Small tables with named rows and columns. After each table, cells are looked up by row and column.

lesin:
fields: serugu, sivizep
varig: [0.40, -0.16]
bav: [0.51, -0.11]
lat: [0.06, -0.67]
gil: [-0.17, -0.50]
givigim: [-0.21, -0.21]
ger: [0.06, -0.37]
muveg: [-0.06, -0.27]
zaviri: [0.37, -0.26]
pinetaf: [-0.07, -0.08]
sefezu: [-0.24, 0.94]
sak: [0.83, 0.30]
gube: [0.54, -0.18]

varig, sivizep -> -0.16
sak, sivizep -> 0.30
ger, sivizep -> -0.37
gube, sivizep -> -0.18
givigim, serugu -> -0.21
bav, sivizep -> -0.11
muveg, sivizep -> -0.27
givigim, sivizep -> -0.21
pinetaf, sivizep -> -0.08

furat =
       muv  lib  pov  bedir  vur  sebon  sar  mefosul  taf  bapiz
gib    114  131  121    137   77    135   71      149  125    120
bive   149  174  146     86   50    112  133      157  130     87
tosuv  196  105  148    236  197     80  182      183   75    123

tosuv, mefosul -> 183
tosuv, sebon -> 80
bive, taf -> 130
bive, pov -> 146
bive, mefosul -> 157
bive, vur -> 50
bive, lib -> 174
tosuv, taf -> 75
gib, sar -> 71
bive, bedir -> 86
gib, lib -> 131
tosuv, pov -> 148
tosuv, bapiz -> 123
tosuv, lib -> 105
tosuv, bedir -> 236
Which row has the largest bedir? tosuv

datol:
         nop  vin  las  nak  pomib  tavini
fud      159  182  160  152    161     102
vuz       41  229   34   81     25     190
vid       60  125   60   95     49     164
lukuvak   79  114   70   71     73     184
rif       56  223   63  130     45     170

What is the tavini of fud in datol?
102
What is the vin of vuz in datol?
229
What is the tavini of vid in datol?
164
What is the pomib of fud in datol?
161
What is the nop of vid in datol?
60
What is the nop of lukuvak in datol?
79
What is the las of rif in datol?
63
What is the nop of fud in datol?
159
What is the nak of rif in datol?
130
What is the vin of lukuvak in datol?
114
What is the tavini of lukuvak in datol?
184
What is the las of fud in datol?
160
What is the vin of fud in datol?
182

dor:
	pilupin	nivova	bigosub	tuvelo	vuzegit	minome	kove	tiri	loredo
duvebud	293	-231	-938	-47	-276	-100	-147	92	-200
soru	-403	-832	-455	-105	-1	-537	-408	-477	138
sed	188	75	-526	-268	148	-177	-800	-116	115
makof	-99	-782	175	-46	-530	-248	51	-362	-642
pokerok	-642	62	-186	-82	77	55	-241	28	481
mulev	-621	-138	-604	-641	148	-295	-519	-192	164
nonazo	-504	373	-562	-509	-145	-181	-454	201	-5
gekuvup	179	-229	-205	555	-77	-312	-493	6	61
luzov	-594	27	97	62	38	139	-67	-37	404
tif	-220	-366	85	522	-458	-499	-347	-221	140
nodi	-420	-269	-460	-632	-550	-497	-264	-13	-775
nad	-14	263	-412	-230	550	-126	-132	-54	-415
bebop	-293	146	-30	-267	-736	-13	331	-448	122
fevupo	4	-854	-558	-32	-283	95	-230	-171	252

tiri of nad = -54
minome of mulev = -295
kove of sed = -800
kove of mulev = -519
pilupin of nad = -14
nivova of nad = 263
tiri of gekuvup = 6
minome of soru = -537
tiri of bebop = -448
bigosub of makof = 175
loredo of duvebud = -200
tuvelo of soru = -105

Table kolufim
|  | remas | nifi | pivub | nur | kopu | bogos | kav | zuf |
|---|---|---|---|---|---|---|---|---|
| nimi | 3256 | -2813 | 2944 | 6479 | 1197 | -1995 | 2644 | 3054 |
| dal | 9388 | -1167 | -1135 | 3735 | 7325 | 366 | 5159 | 8068 |
| kur | 4068 | 5934 | -2585 | 1797 | -4303 | -1754 | 7116 | 6398 |
| fek | 4048 | -3125 | 1551 | 5592 | 7934 | -3296 | 517 | 5844 |
| dogofu | 3818 | -5714 | 5486 | 5654 | -2720 | -6541 | 1537 | -1911 |
| lalov | -2442 | 1814 | 3642 | 2922 | -4474 | 5232 | -4412 | 375 |
| baf | 838 | 4503 | 2520 | 3757 | -9755 | 9337 | 802 | 994 |

What is the kav of fek in kolufim?
517
What is the remas of nimi in kolufim?
3256
What is the zuf of fek in kolufim?
5844
What is the bogos of dal in kolufim?
366
What is the pivub of kur in kolufim?
-2585
What is the kav of nimi in kolufim?
2644
What is the pivub of dal in kolufim?
-1135
What is the nur of kur in kolufim?
1797
What is the remas of lalov in kolufim?
-2442
What is the pivub of nimi in kolufim?
2944
What is the kopu of dal in kolufim?
7325
What is the remas of baf in kolufim?
838
What is the nur of baf in kolufim?
3757
What is the nifi of nimi in kolufim?
-2813
Row with the largest zuf: dal

